Each row is followed by its group, which names the range that a hidden value of the row falls in. A new part has a new value, new ranges and new names.
|  -73 |   70 |  -15 |   32 | -144 |  699 |  128 |   49 |   39 |  -94 | -130 |   33 | -144 |  266 |   36 |  -65 |   77 |   74 |  120 |    8 |   81 | -402 |  -37 |  107 |   86 |   -3 |   65 | -243 |   96 |  234 |  221 |  534 | -281 |  311 |  224 |  -62 | -253 | -131 | -367 |  126 |  159 |
difop
|   89 |  -31 |   44 |  -42 | -128 |  -43 |   42 |  165 |  -62 |  106 |   47 |  124 |   61 |    2 |  -87 |   41 |  -22 | -141 |  124 |  183 |  114 |  -20 | -129 | -192 | -116 |  -24 | -160 |  143 |   46 |  -82 |  238 | -203 |  172 | -105 |  136 |   59 |  242 | -281 |  260 |   42 | -131 |
Fepu
| -234 |  151 |  186 |   28 | -113 |  -25 |  -82 |  105 |    6 |   70 |   36 |  156 |  -19 |   17 |  103 |  340 |   17 | -318 |  136 |  161 |    8 | -104 | -146 |  -75 | -214 | -221 |  141 | -206 |  280 |  208 |  256 |  -47 |   89 |  -36 |  -48 | -354 |   -2 | -329 | -277 |  -33 | -277 |
difop
|  -86 |  250 | -121 |  -56 |  -92 |  -17 |  142 |   19 |  183 |  125 |  234 |  161 |   87 |    2 |   51 |   91 | -181 | -151 |  108 |   66 | -111 |   21 | -143 |  -93 |  -98 |  -76 | -226 |  139 | -160 | -108 |  180 |  -60 |  196 |  -25 |  -16 |  -37 |   62 |   28 |  150 | -133 |  -46 |
Fego
|   12 |  -69 |   54 |  -73 |  -39 |  236 |   -8 |   96 | -126 |  -34 |  -92 |   26 |  -45 |  108 |  -75 |  -16 |    4 |  113 |   19 |   13 |   77 | -124 |    8 |   35 |   43 |  -88 |   25 |   25 |  110 |  124 |   82 |  113 | -120 |   42 |  150 |   47 |  -56 |  -52 | -187 |  107 |    7 |
Lesod
|   97 |  -23 |   55 | -113 |  270 | -274 |  -78 |   50 |  -10 |  -89 |  -54 |  -95 |  157 |   16 |  -97 |   37 | -166 |  217 | -153 |  -46 |   -1 |  140 |  145 |   78 |  143 |  -28 |  102 |  210 |  -40 |    4 | -178 | -186 |   15 | -157 |  -47 |  229 |   -3 |  412 | -101 |   87 |    3 |
Lesod
|   70 |  320 | -110 |   99 |  305 | -494 |  148 |   59 |  250 |    8 |   62 | -287 |   68 |   72 |   86 |  -26 |  112 |  -95 |  -79 |  -69 |  -83 |  177 |   34 |  163 | -217 |  181 | -182 |  209 | -132 | -121 |  -45 | -293 |  240 |  -51 | -151 |  231 |  191 |   66 |  308 |   46 |  -92 |
difop
| -109 |  377 | -101 |   36 |  170 | -417 |  129 |    3 |  234 |   81 |  186 |  -91 |   66 |   -7 |  101 |   85 |   16 | -179 |  -19 |  -11 | -148 |  157 |  -32 |   76 | -258 |  -25 | -202 |  181 | -129 |  -79 |   28 | -249 |  263 |  -76 | -182 |   15 |  126 |   53 |  210 |  -78 | -137 |
vavo
|  166 |  137 |  -10 |  129 |  226 | -229 |   44 |  177 |  134 |  -56 | -103 | -195 |   15 |  145 |   77 |    1 |  193 |  -11 |  -27 |   33 |   15 |  -55 |   80 |  117 |  -75 |  205 |   19 |   81 |   79 |  -42 |   70 | -148 |  116 |   55 |   74 |  246 |  108 | -176 |  167 |  112 |  -37 |
Kipun
|   42 |   53 |   27 |   -5 |   -7 |  -52 |   51 |  119 |    2 |   38 |    1 |   -4 |   25 |   57 |  -27 |   33 |   21 |  -82 |   57 |   76 |   61 |  -20 |  -64 |  -38 | -104 |    3 |  -87 |   78 |   40 |   -5 |  137 | -110 |   94 |  -41 |   59 |   61 |  134 | -145 |  100 |   68 |  -95 |
Fepu
| -124 |   -6 |   31 | -209 | -271 |  442 |    8 |    1 |   12 |   65 |  128 |  255 |   93 |   59 |   -1 |  170 | -469 |  -32 |  135 |  -31 |  -52 |  -29 | -215 |  -94 |  135 | -195 |   -3 |  -65 |  -30 |  113 |  143 |  243 | -100 |   -2 |    2 | -199 | -187 |  243 | -433 | -109 |  -33 |
Fego
|  112 |   -4 |   34 |  -27 |  -27 | -241 |   36 |  170 |  -60 |  112 |   45 |    0 |   56 |   -9 |  -70 |   27 |   26 | -139 |   63 |  108 |   80 |  102 | -106 | -117 | -187 |   11 | -197 |  215 |   38 | -105 |  152 | -332 |  215 | -149 |   57 |  119 |  302 | -252 |  315 |   54 | -189 |
rubi
|  -85 |  110 |  108 |   77 |   67 | -138 |  -50 |  154 |  -54 |   13 |  -76 |  -77 | -111 |   81 |   74 |  136 |  249 | -130 |   19 |   53 |   11 |  -76 |    2 |   94 | -228 |  -84 |   67 |  -38 |  271 |  153 |  134 | -107 |   52 |   22 |   32 |  -75 |   54 | -377 | -104 |   72 | -197 |
Kipun
|   16 |  224 |  -66 |   57 |  188 | -170 |  124 |   44 |  152 |  -21 |   -5 | -260 |   -8 |  132 |   70 |  -41 |   75 |  -31 |  -51 | -123 |  -52 |   84 |    3 |  201 | -150 |  113 | -113 |   83 |  -53 |   17 |  -28 |  -63 |   54 |   35 | -100 |  133 |   49 |   65 |   28 |   75 |  -60 |
difop
|   -1 |  -31 |   27 |  -61 |   23 |  240 |   55 |   29 |  -95 |  -72 | -114 |  -85 |  -30 |  135 | -110 | -111 |   14 |  147 |  -21 |  -44 |  101 |  -90 |   32 |   89 |   25 |  -53 |  -28 |   33 |   28 |  138 |    9 |  168 | -171 |   42 |   79 |   83 |  -72 |   96 | -181 |  152 |   55 |
zimab
|  278 |  -64 |  -94 |  -31 |   97 |  185 |  119 |  119 |   35 |  -89 | -118 | -137 |   52 |  190 |  -85 | -217 |  -32 |  246 |  -24 |  -51 |   83 |  -80 |   68 |   81 |  166 |  219 | -100 |  190 | -106 |  -81 |   10 |   91 |  -78 |   91 |  200 |  400 |   16 |  127 |  120 |  153 |  171 |
Kipun
|  200 |  -27 |   17 |   12 |  102 |  -85 |   26 |  171 |    0 |  -20 |  -97 | -176 |   30 |  136 |   -6 |  -40 |   32 |   33 |   -8 |  -41 |   51 |   40 |   -7 |   77 |  -35 |  160 |  -48 |  127 |   67 |  -26 |   41 | -121 |   41 |   -1 |   74 |  240 |  113 |  -92 |   74 |  113 |  -70 |
Kipun
|   11 |  187 |  -83 |   -7 | -226 |   29 |  150 |  126 |  170 |  189 |  219 |  190 |   82 |   26 |   87 |  122 | -147 | -316 |  225 |  144 |  -45 |  -11 | -268 | -196 | -179 |   25 | -275 |   93 |  -66 | -154 |  346 | -118 |  270 |  -13 |   54 |  -50 |  185 | -289 |  283 | -134 | -146 |
Fego
|    0 |   66 |  -63 |  -39 |   89 |   94 |   97 |   34 |  -41 |  -45 |  -41 |  -59 |  -55 |   92 |  -94 | -135 |  105 |  174 |  -50 |   -8 |   41 |  -92 |   90 |  100 |    0 |  -55 | -104 |  151 |  -48 |   40 |    8 |   66 |  -65 |   47 |  123 |  164 |   -6 |   57 |   28 |  123 |   99 |
rubi
|  -19 |  160 |  -50 |  -30 | -172 |   94 |  115 |   88 |  149 |  125 |  158 |  120 |   68 |   61 |   86 |  116 | -179 | -227 |  167 |   57 |  -53 |   -5 | -222 |  -99 | -114 |    3 | -177 |   34 |  -44 |  -59 |  252 |  -16 |  154 |   11 |    8 |  -66 |   72 | -131 |   63 | -102 | -118 |
Fego
|  -58 |  164 |  -31 |  -76 |    1 | -204 |   86 |   22 |   79 |  103 |  163 |   44 |  112 |  -33 |  -25 |   68 | -148 | -132 |   41 |   41 |  -45 |  141 | -105 |  -72 | -149 |  -93 | -204 |  194 | -115 |  -71 |   78 | -202 |  191 | -138 |  -89 |   -2 |  139 |   75 |  149 |  -59 | -131 |
vavo
| -127 |   45 |   89 |  -37 |   47 |  175 |  -29 |   23 |  -61 |  -85 |  -94 |   76 |  -15 |   72 |  -72 |   49 |   43 |  110 |  -10 |   97 |   70 | -207 |   95 |   27 |   54 | -188 |  142 |  -50 |  112 |  194 |   65 |  160 | -125 |   35 |   97 |  -57 | -147 |   45 | -272 |   98 |   49 |
zimab
|   45 |   -7 |   84 |  -76 |  139 | -333 |  -57 |  102 |  -79 |   25 |   -7 | -110 |   71 |   -5 |  -65 |   76 |  -52 |    2 |  -73 |  -38 |   16 |  198 |    0 |   41 |  -98 |  -57 |  -30 |  183 |   56 |   15 |  -64 | -300 |  102 | -187 |  -79 |  103 |  152 |   79 |   -2 |   73 | -178 |
rubi
|  -95 |  -58 |  263 |  -14 |  -84 |   53 | -174 |  165 | -125 |    3 | -108 |  121 |    4 |   51 |   23 |  293 |  -12 | -161 |   97 |  151 |   89 | -129 |  -79 |  -77 |  -74 | -176 |  253 | -184 |  367 |  233 |  201 |  -28 |  -14 |  -50 |   48 | -228 |  -31 | -293 | -367 |   50 | -233 |
zimab
|  -99 |   47 |   52 |  -75 |  156 |  165 |  -20 |  -19 |  -30 | -139 | -119 |  -98 |  -32 |  129 |  -43 |    5 |  -33 |  231 | -110 | -110 |    7 |  -86 |  125 |  212 |  124 | -123 |  167 |  -47 |   46 |  234 | -115 |  213 | -229 |   57 |   -7 |   23 | -224 |  325 | -452 |  137 |   83 |
Fepu
|  154 |   49 |    0 |   66 |  170 |   64 |   72 |  105 |   86 | -118 | -165 | -222 |   16 |  209 |    7 |  -90 |   82 |  103 |  -34 |  -50 |   73 |  -98 |   69 |  152 |   37 |  194 |   42 |    5 |   33 |   52 |   13 |   83 |  -73 |  100 |   73 |  234 |  -24 |   39 |  -56 |  171 |   62 |
zimab
|  -56 |  135 |  -39 |  -26 |  290 |  149 |   54 |  -57 |   75 | -202 | -145 | -255 |  -50 |  198 |   -6 | -101 |   25 |  322 | -181 | -217 |  -34 |  -72 |  199 |  354 |  149 |   -5 |  137 |  -21 |  -49 |  213 | -215 |  277 | -264 |  131 |  -39 |  150 | -270 |  468 | -425 |  175 |  178 |
Fepu
|   69 |   51 | -175 | -142 |  -88 |  422 |  216 |  -27 |   93 |    0 |   59 | -107 |   29 |  190 |  -21 | -192 | -290 |  145 |   30 | -241 |  -52 |   53 | -126 |  132 |   94 |   93 | -267 |  129 | -245 |   -6 |   -9 |  286 | -153 |  113 |   11 |  163 | -118 |  358 | -139 |   11 |  122 |
Fego
| -110 |  241 | -103 |  -80 |  163 |   32 |   98 |  -77 |  188 |  -48 |   64 | -227 |   20 |  148 |  112 |   14 | -219 |   94 | -105 | -320 | -195 |  168 |  -16 |  310 |    6 |   -5 |  -48 |   38 | -142 |  113 | -175 |  155 | -107 |   55 | -225 |   27 | -205 |  501 | -390 |  -27 |    6 |
Fego
|  -92 |  -91 |  224 |  -79 |  -63 |  125 | -166 |  126 | -149 |  -26 | -101 |  122 |    3 |   51 |  -21 |  241 |  -81 |  -23 |   45 |   83 |   74 | -110 |  -35 |  -30 |   35 | -206 |  254 | -139 |  289 |  241 |  111 |   35 |  -92 |  -46 |   56 | -170 |  -88 |  -94 | -440 |   71 | -146 |
rubi
|   -1 |   99 |  121 |   82 |  174 | -183 |  -74 |  151 |   30 |  -55 | -124 | -167 |  -42 |  125 |  100 |  161 |  150 |  -65 |  -38 |  -18 |   -1 |  -28 |   39 |  161 | -109 |   31 |  179 |  -87 |  238 |  151 |   32 |  -97 |   21 |   19 |  -30 |    9 |    9 | -158 | -211 |  111 | -158 |
rubi
|    1 |  -63 |   89 |  -47 |  -87 |  193 |  -14 |  129 | -127 |    8 |  -80 |    2 |  -62 |  108 |  -39 |   40 |   25 |  -11 |   59 |   14 |   88 |  -86 |  -71 |   18 |  -51 |  -69 |   10 |  -26 |  168 |  138 |  131 |   57 |  -79 |   24 |  109 |  -21 |   12 | -182 | -183 |  104 |  -90 |
rubi
| -154 |   60 |   50 |    4 |  -98 |  414 |   20 |   68 |  -72 |  -54 |  -83 |  195 | -126 |  109 |  -38 |   36 |  167 |   65 |   85 |  179 |   92 | -399 |   52 |  -14 |   37 | -203 |  109 | -126 |  166 |  202 |  234 |  293 | -146 |  162 |  260 | -109 | -152 | -237 | -220 |   98 |   98 |
rubi
|  218 |   35 |  -15 |   60 |  193 |  -18 |   90 |  111 |  103 | -109 | -154 | -262 |   60 |  200 |  -17 | -119 |   44 |  100 |  -46 |  -63 |   84 |  -24 |   61 |  138 |   36 |  250 |  -10 |   62 |  -16 |   -9 |  -16 |    9 |  -32 |   54 |   45 |  305 |   42 |   94 |   40 |  186 |   54 |
zimab
|    3 |  -48 |  -53 | -201 |  -79 |  480 |  103 |  -55 |    3 |  -60 |   -5 |  -11 |   69 |  152 |  -95 | -109 | -366 |  224 |    1 | -181 |    8 |   -4 |  -64 |   87 |  212 |  -47 |  -74 |   45 | -165 |  109 |  -54 |  341 | -248 |   59 |   16 |   72 | -217 |  491 | -376 |   46 |  138 |
vavo

New part:
|  -19 |  -40 |   40 |  106 | -140 | -121 |  431 |   59 | -120 |  199 |  -18 |   49 | -214 |  118 |  256 |  -47 |   -6 |  -23 |   69 | -178 | -189 |  215 |  157 |  165 |  -59 |  161 |  -89 |  170 | -188 |  -94 |   -1 |  277 | -129 |  -84 |  -39 |  187 |   -6 |  118 |   22 |  224 | -142 |
fiku
|   93 |   55 |   36 |  -74 |  -71 | -137 |   54 | -110 | -208 |   56 |   26 |   65 |  -41 |  -51 |   31 |   42 |    9 |   82 |   40 |    2 |  -18 |  141 | -139 |   34 |  -18 |   64 |  -25 |   28 |   13 |  -33 |   22 |   70 |  -39 |  136 |  -11 |  102 |    8 |   34 |    9 |   20 |  105 |
fiku
|   44 | -228 |  111 |  127 |  149 |  205 |  211 |  132 | -221 |  -11 |  -98 |    8 |  231 | -211 |  -12 |  142 |   -5 |  -68 |    7 | -158 |   61 | -238 |  182 |  184 |   84 |   17 |  145 | -156 |   24 |  -70 |   72 |  130 |   77 | -244 |  -72 | -256 |  182 |  -22 |  -14 |   18 | -142 |
kiv
|  -23 |   93 |   21 |  -74 | -191 |  -96 |   85 |    5 |   29 |   96 |   22 |    8 |  -98 |  114 |  101 |  -51 |   -1 |   43 |   72 |  -32 | -128 |  244 |   -2 |  -29 |  -43 |   31 |  -48 |  169 | -114 |  -33 |  -32 |   39 | -205 |   64 |    7 |  225 |  -85 |   72 |  121 |   89 |  -68 |
fiku
|  -35 |  -63 |  -34 | -269 |  -92 |  199 | -153 |  -65 |  152 | -133 |    9 | -177 |  185 |  -31 |   14 |  -18 |   40 |  252 |   45 |   55 |   14 |   21 | -219 | -198 |  -81 |  -96 |    2 | -101 |   98 |  -31 |   18 | -164 |  -74 |   -2 |    9 |   -5 |  -70 | -106 |  105 | -138 |  168 |
pes
|   30 |  125 |   89 |  -24 | -257 |  -41 |  -21 |  -61 |  130 |   45 |   38 | -170 |   14 |  -23 | -100 |  122 |  -37 |    9 |  107 |  -98 |   63 |  101 |   25 |  -68 |  135 |  -90 |   48 |  219 |  -68 |   57 |  -51 |  -10 | -230 |   38 |  -81 |  116 |   -2 |   76 |   77 | -121 | -346 |
rif
|   44 |  -42 |   39 |  -33 |    8 |  175 |  -30 |   24 |   -9 |  -44 |   79 |    3 |    9 |   15 |   70 |   46 |   15 |  -55 |   72 |   81 |   76 |   49 |  -14 |  -76 |  -41 |   73 |   22 |  -30 |   28 | -103 |   62 |  -82 |   -5 |  -54 |  -22 |   57 |  -26 |   68 |    9 |  -20 |  -57 |
rif
|   -2 | -105 |   17 |  -53 |  -75 |   33 |  263 |  -52 |   13 |   68 |    6 | -146 |    0 |  -28 |  104 |   39 |  -39 |  107 |   77 | -134 |  -34 |   28 |   16 |   44 |  -25 |   35 |  -17 |  -25 |  -46 |  -37 |  -24 |  128 |  -83 |  -75 |  -93 |  -16 |   60 |   -2 |   10 |   23 | -109 |
pes
|   58 |   25 |   41 |  -83 |   21 |  186 | -161 |   88 |   16 |  -66 |   78 |   33 |   70 |   -3 |  -25 |    2 |   12 |  -76 |   48 |  131 |   80 |   68 |   -9 | -103 |   24 |   65 |   55 |  -86 |   43 |  -97 |   60 | -172 |  -49 |  -10 |   -4 |   78 |  -58 |   49 |   59 |  -31 |  -57 |
rif
|  -14 |   67 |   86 |  -22 | -182 | -153 |  217 |   14 |    9 |  147 |  -48 | -118 |   71 |  -97 |  -96 |  104 | -103 |   26 |   87 | -245 |  -65 |   84 |  168 |  128 |  115 |  -47 |   42 |  101 | -179 |   72 | -132 |  156 | -301 |   20 | -105 |   14 |   78 |   -6 |  142 |   48 | -354 |
pes
|   37 | -125 |   84 |    9 |   48 |  196 |  139 |  142 |   -8 |    1 |  -38 |  -84 |  208 | -177 |  -93 |   62 |  -30 |  -23 |   18 | -137 |   51 | -139 |  161 |   83 |  149 |  -14 |  136 | -203 |  -16 |  -31 |   12 |   28 |  -73 | -199 | -112 | -162 |  116 |  -45 |   25 |  -30 | -238 |
rif
|   25 |  -78 |    9 | -218 |  -86 |  194 |  -84 | -100 |  167 | -107 |   16 | -250 |  215 | -130 |  -87 |   47 |   15 |  240 |   34 |  -19 |   94 |  -96 | -184 | -168 |   53 | -153 |   81 | -150 |  114 |   25 |    5 | -127 |  -64 |  -51 |  -76 | -106 |   32 | -104 |   27 | -225 |   10 |
tem
|   37 | -190 |   15 |  -47 |  117 |  244 |  205 |  109 |    9 |    7 |   32 |  -66 |   73 |  -63 |   78 |  -33 |  -20 |    2 |   26 |  -35 |   20 |  -69 |   88 |   32 |   19 |  111 |   53 | -287 |   15 | -118 |   47 |   17 |   13 | -201 | -100 |  -94 |   69 |  -17 |  -32 |   38 |  -90 |
tem
|   80 | -111 |  104 |   67 |  -45 |  102 |    1 |  -19 | -185 |  -65 | -139 | -201 |  319 | -283 | -149 |  208 |   -1 |   89 |   23 | -212 |  135 | -212 |   -8 |  144 |  235 |  -33 |   91 |   10 |  151 |  -15 |   96 |  118 |   69 |  -78 |  -73 | -191 |  147 |  -49 |  -14 | -182 | -122 |
kiv
|  -30 |   60 |   46 |   -8 | -288 | -135 |  143 |  -43 |  -10 |   88 |  -69 | -217 |   35 |  -52 |    5 |  107 |  -55 |  110 |  118 | -241 |  -51 |  167 |   45 |  121 |   83 |   56 |  -95 |  239 | -100 |  -11 |  -42 |  183 | -221 |   56 |  -60 |  132 |  -10 |    8 |  105 |   -5 | -235 |
pes
|  118 | -346 |   -7 | -116 |  471 |  524 |  -34 |  142 | -167 | -179 |   63 |  224 |  187 |  -68 |  129 | -131 |  111 |   -8 | -103 |  293 |   80 | -283 | -122 | -135 | -121 |   58 |  196 | -592 |  269 | -209 |  215 | -221 |  354 | -265 |   18 | -264 |   82 |  -38 | -107 |    8 |  422 |
kiv
|   59 |  168 |   48 |  -73 | -220 |   13 | -365 |   22 |   21 |  -61 |  -73 | -109 |  176 |   17 | -147 |  -15 |   49 |   57 |   12 |   19 |   15 |   84 | -116 | -113 |  247 |  -59 |   47 |  259 |  156 |  -19 |   97 | -124 |  -73 |  136 |   69 |  191 | -108 |   76 |  142 | -173 |  -40 |
Dom
|   29 |   25 |   28 | -212 |  -50 |   20 |  -37 |  -84 |   79 |   -3 |   45 |  -77 |  127 |  -81 |  -99 |   46 |  -45 |  128 |   49 |   16 |   22 |   11 |  -98 | -116 |   -1 | -131 |   94 | -105 |   -5 |   56 |  -79 |  -98 | -160 |   63 |  -57 |  -45 |   38 |  -53 |  107 |  -76 |  -32 |
pes
|   52 |    1 |   -2 | -140 | -101 |  -84 |  225 | -159 |   63 |  120 |   99 |   22 | -201 |  133 |  159 | -114 |   25 |  159 |   16 |   37 | -121 |  121 | -164 | -149 |  -89 |  -88 |   38 |   14 |  -30 |   24 |  -29 |   32 |  -79 |   19 |  -49 |  116 |    8 |   82 |  -23 |   27 |   91 |
fiku
|   -1 |  -13 |   42 |  -59 |  -75 |  125 |   61 |   20 |  141 |   24 |   87 |  -18 |  -53 |   89 |   78 |   -9 |    8 |  -24 |   67 |   38 |   -6 |   73 |   32 | -137 |  -48 |  -53 |   66 |   31 |  -68 |  -24 |  -17 |  -78 | -130 |  -88 |  -39 |   80 |  -27 |   82 |   55 |   -1 | -157 |
rif
|  129 |  -19 |   15 |   47 |  113 | -151 |  375 | -136 | -256 |  211 |  211 |  269 | -434 |  204 |  332 |  -19 |  -42 | -160 |   85 |  145 |  -54 |  233 |  -13 |   35 | -229 |  269 |  -61 |   17 |  -83 | -137 |   17 |  155 |   76 |   81 |  -51 |  199 |   37 |  250 | -116 |  264 |   42 |
fiku
|   29 |  -26 |  -16 |  -83 |  -99 |  115 | -322 |    4 | -126 | -121 | -151 | -135 |  259 |    4 |    5 |  -15 |   78 |  138 |   -8 |    5 |   -1 |   -8 | -177 |  -39 |  131 |   43 |  -29 |  174 |  269 | -113 |  176 |  -42 |  128 |   82 |  133 |   89 |  -95 |   17 |  116 | -138 |  215 |
Dom
|  -21 |  -24 |  -19 | -171 | -121 |   85 |  -97 | -102 |   20 |  -84 |   19 | -133 |   75 |    1 |   85 |   52 |   19 |  172 |   94 |   39 |   19 |  118 | -186 | -100 | -121 |   32 |  -85 |   51 |   59 |  -77 |   31 |  -61 |  -51 |   70 |   22 |   87 |  -79 |  -33 |   84 |  -68 |  129 |
pes
|  -29 |   26 |   12 |  -52 | -146 |  -29 |    7 |    7 | -119 |    5 |  -24 |    5 |  -10 |   44 |  138 |   23 |   25 |   60 |   88 |  -24 |  -74 |  228 |  -48 |   39 | -105 |  133 | -125 |  156 |  -43 | -112 |   41 |   58 |  -97 |   71 |   51 |  193 | -102 |   27 |  112 |   80 |   71 |
fiku
|   88 |  108 |   15 |   98 |  -14 | -133 |  270 |   28 | -105 |  238 |  217 |  177 | -462 |  299 |  299 |  -58 |  -89 | -308 |  148 |  114 |  -59 |  399 |  175 |   59 | -103 |  412 | -142 |  157 | -166 | -202 |   11 |  117 |  -78 |   96 |  -50 |  400 |  -86 |  316 |  -31 |  299 | -255 |
pes
|   49 |  -37 |   33 |  -51 |   67 |   99 | -125 |   12 | -104 |  -22 |  -14 |  145 |   73 |  100 |   61 |  -41 |   58 |  -27 |  -25 |  132 |  -41 |  -42 |  -69 | -127 |  -31 |  -86 |  133 |   65 |  118 |  -40 |   78 |  -96 |   81 |    3 |   92 |   20 |   -8 |  104 |   93 |    3 |  148 |
Dom
|  -74 |  -70 |   28 |   27 |  -81 |   49 |  154 |  128 | -126 |   31 |  -72 |  -38 |   65 |  -15 |  144 |   63 |  -27 |  -18 |  106 | -141 |  -78 |  158 |  149 |  173 |  -83 |  198 | -119 |   79 | -112 | -146 |   19 |  142 | -123 |  -56 |    8 |   91 |  -45 |   -6 |  132 |  154 |  -99 |
pes
|   70 |   30 |   13 |  -80 |  -38 |   93 | -285 |   11 |  -85 |  -73 |  -53 |    1 |  150 |   51 |  -16 |  -51 |   65 |   40 |  -18 |  101 |    0 |   13 | -143 | -107 |  111 |   -3 |   54 |  110 |  208 |  -79 |  134 | -111 |   84 |   80 |   97 |  104 |  -71 |   78 |   91 |  -94 |  150 |
Dom
|   89 | -129 |   66 |  -80 |  157 |  153 |  176 |  -88 |   27 |   27 |  144 |  105 |  -29 |  -16 |   39 |   48 |   -6 |  -23 |   13 |  109 |   66 | -152 |  -32 | -165 | -103 | -176 |  227 | -221 |   -6 |   44 |  -39 |  -92 |   13 | -134 |  -97 | -175 |  151 |   57 |  -52 |  -24 |  -38 |
rif
|   95 |   91 |   51 |  -20 |  -14 |  -87 |   21 |   58 |   -2 |  163 |    2 |  126 |  -45 |  165 |  -28 | -148 |  -12 |  -97 |  -50 |   37 | -133 |   24 |   78 |  -85 |  185 |  -99 |  193 |  109 |   19 |   39 |   -6 |  -17 |  -69 |   35 |   16 |  112 |   25 |  189 |  100 |   58 | -128 |
Dom
|   29 | -148 |   82 |  125 |   95 |  246 |   67 |  282 | -179 |  -29 | -116 |   11 |  223 | -127 |   -3 |   13 |   16 | -119 |   -2 | -113 |   12 |  -96 |  225 |  189 |  168 |  164 |   65 | -121 |   46 | -167 |  138 |   70 |   49 | -215 |  -21 |  -72 |   48 |    7 |   36 |   59 | -146 |
kiv
|   56 |   26 |   51 |  -49 | -115 |   97 | -136 |  -68 |   52 |  -45 |   23 |  -42 |   31 |   62 |   11 |    2 |   69 |   61 |   21 |   70 |   31 |    3 | -144 | -183 |   55 | -121 |   91 |  155 |  112 |   -9 |   80 | -106 |    5 |    0 |   16 |   86 |  -32 |  101 |   27 | -140 |   14 |
kiv
|   -9 | -113 |   52 |   57 |   74 |   53 |  271 |  189 | -198 |   85 |  -55 |   18 |   98 | -109 |   64 |   69 |  -86 | -106 |   77 | -164 |  -47 |   54 |  265 |  268 |    4 |  241 |  -33 | -131 | -120 | -139 |   -5 |  180 |  -97 | -101 |  -63 |  -37 |   65 |  -18 |   85 |  204 | -200 |
pes
|   34 |   45 |   49 |   -4 | -114 |  125 |  -54 |   95 |   62 |   -7 |   41 |  -72 |   11 |   34 |    9 |   -5 |   10 |  -64 |   72 |    5 |   41 |  121 |   54 |  -41 |  103 |   96 |    1 |   62 |   -3 |  -98 |   63 |  -58 | -100 |  -42 |  -33 |  157 |  -68 |   86 |   44 |  -32 | -203 |
rif
|   39 |  -19 |   20 | -127 |  -33 |  133 |   -7 |   22 |   94 |  -13 |   58 |  -98 |   78 |  -37 |  -29 |   -1 |  -24 |   38 |   54 |   16 |   44 |   30 |  -13 |  -80 |   50 |    8 |   51 | -119 |   12 |  -39 |   -4 |  -85 | -104 |  -37 |  -68 |   14 |    1 |   -2 |   47 |  -52 | -113 |
tem
|  -17 |  -17 |  -15 | -174 | -119 |  117 | -201 |   68 | -110 | -138 | -109 |  -55 |  225 |  -95 |   19 |  -57 |  102 |  231 |    2 |    0 |  -55 |  125 | -195 |   -7 |  -11 |   69 |  -90 |  -47 |  111 | -125 |  120 |  -62 |  -35 |   39 |   93 |  104 | -136 | -125 |  122 |  -54 |  305 |
fiku
|  111 |  -82 |   93 |  156 |   81 |   11 |  362 |   19 |  -94 |  185 |   89 |  151 | -214 |  123 |  157 |  -24 |  -11 | -183 |   14 |  -10 |  -41 |  -35 |  158 |   20 |   39 |   27 |  150 |   38 |  -54 |  -42 |   34 |  130 |   46 | -154 |  -93 |   21 |  128 |  232 |  -96 |  122 | -219 |
kiv
